Below is a small trained network, with its code and all its weights. Each question gives an input and a class and asks what happens when units are switched off, that is, made to give their printed mean instead of their output.

import numpy as np


def w(rows, s, z=0):
    codes = np.array(rows[::2]) - 128.0
    scale = np.full(codes.shape[1], s)
    scale[-1] = z or s
    return codes * scale


def f(y):
    return y / 2 * (1 + np.tanh(0.7978845608 * (y + 0.044715 * y**3)))


def log_softmax(a):
    a = a - a.max(-1, keepdims=True)
    return a - np.log(np.exp(a).sum(-1, keepdims=True))


def net(x, mask):
    res = np.array(x, float).reshape(1, 2) / 4 @ E
    y = f(res @ A[0][:, :-1].T + A[0][:, -1])
    res = res + np.where(mask, y, B[0][:, -1]) @ B[0][:, :-1]
    return log_softmax(res[-1] @ U[:, :-1].T + U[:, -1])


A, B = {}, {}
E = w([
[114,79,229,205,107],'x0',
[141,14,65,174,6],'x1',
],0.011)
A[0] = w([
[141,110,122,141,151,244],'n1',
[146,101,207,172,123,87],'n2',
[139,105,99,155,61,100],'n3',
[106,204,6,88,125,175],'n4',
[168,145,23,85,143,72],'n5',
[154,82,109,141,152,104],'n6',
[126,67,138,119,81,97],'n7',
[99,71,49,139,111,103],'n8',
[130,104,108,127,68,227],'n9',
[160,91,109,140,107,92],'n10',
[108,116,212,159,97,197],'n11',
[112,122,213,159,109,113],'n12',
[124,238,216,88,204,138],'n13',
[146,81,227,156,126,81],'n14',
[126,158,154,119,193,77],'n15',
],0.012,0.011)
B[0] = w([
[171,2,203,123,182,205],'n1',
[104,188,44,107,133,170],'n2',
[127,174,108,167,60,184],'n3',
[100,113,105,76,215,230],'n4',
[110,211,39,102,140,178],'n5',
[123,162,128,163,142,134],'n6',
[115,157,95,189,114,174],'n7',
[95,158,99,195,103,183],'n8',
[135,17,177,138,106,225],'n9',
[87,182,121,135,79,154],'n10',
[131,102,127,71,203,212],'n11',
[86,170,63,79,144,174],'n12',
[121,63,137,198,52,252],'n13',
[98,192,37,122,171,176],'n14',
[106,173,76,168,94,164],'n15',
],0.026,0.015)
U = w([
[62,76,102,254,57,131],'0',
[61,128,46,46,222,157],'1',
[175,12,244,90,178,254],'2',
[127,179,141,126,89,79],'3',
[158,137,157,88,120,80],'4',
[123,167,153,156,84,79],'5',
[139,183,157,152,61,84],'6',
],0.0086,0.0057)

Each question gives the input, the list of numbers given to net, and the class t.
The units are the neurons (one row each of A and B). Each row of codes is followed by its name. A weight is (code - 128) times the scale printed after its matrix; where a second scale follows, it is the last column's (A, B and U).
mask holds one flag per neuron, in row order. A switched-off neuron (its flag False) gives its mean, the last column of its row in B, instead of its output. The means were averaged over made-up inputs and are rounded, as every weight is.
A unit's drop is (log p(t) with every unit on - log p(t) with that unit switched off) / (log p(t) with every unit on - log p(t) with every unit switched off).
The circuit of an input: a set's keep is (log p(t) with only the set's units on - log p(t) with every unit switched off) / (log p(t) with every unit on - log p(t) with every unit switched off). Starting from the 12 units with the biggest drops (on a tie, the unit counted first), units are removed one at a time, each time the one whose removal leaves the highest keep (on an exact tie, the one counted first), for as long as the keep stays at least 0.8.
circuit, biggest first: the units of the circuit, biggest drop first
unit that matters most: the unit with the biggest drop
k most important neurons: the k neurons with the biggest drops, biggest first
drop when u is switched off: that unit's drop, to one decimal
input [4,-7], class 0: circuit, biggest first -> [n13]
input [-4,-4], class 0: 2 most important neurons -> [n13 n11]
input [1,-4], class 0: 3 most important neurons -> [n13 n4 n9]
input [4,2], class 1: 2 most important neurons -> [n13 n14]
input [-8,7], class 1: 2 most important neurons -> [n4 n13]
input [-8,-8], class 0: 2 most important neurons -> [n13 n11]
input [-4,3], class 1: 3 most important neurons -> [n13 n5 n4]
input [-8,6], class 1: 3 most important neurons -> [n4 n13 n5]
input [-1,-3], class 2: 2 most important neurons -> [n8 n3]
input [-7,6], class 1: 2 most important neurons -> [n4 n13]
input [-2,-4], class 0: 4 most important neurons -> [n13 n11 n9 n15]
input [3,-2], class 2: 2 most important neurons -> [n5 n4]
input [-6,-8], class 0: drop when n13 is switched off -> 3.1
input [7,-5], class 1: drop when n11 is switched off -> 0.4
input [4,-8], class 0: drop when n13 is switched off -> 3.5
input [-2,-3], class 2: unit that matters most -> n8
input [0,-3], class 2: drop when n8 is switched off -> 0.2
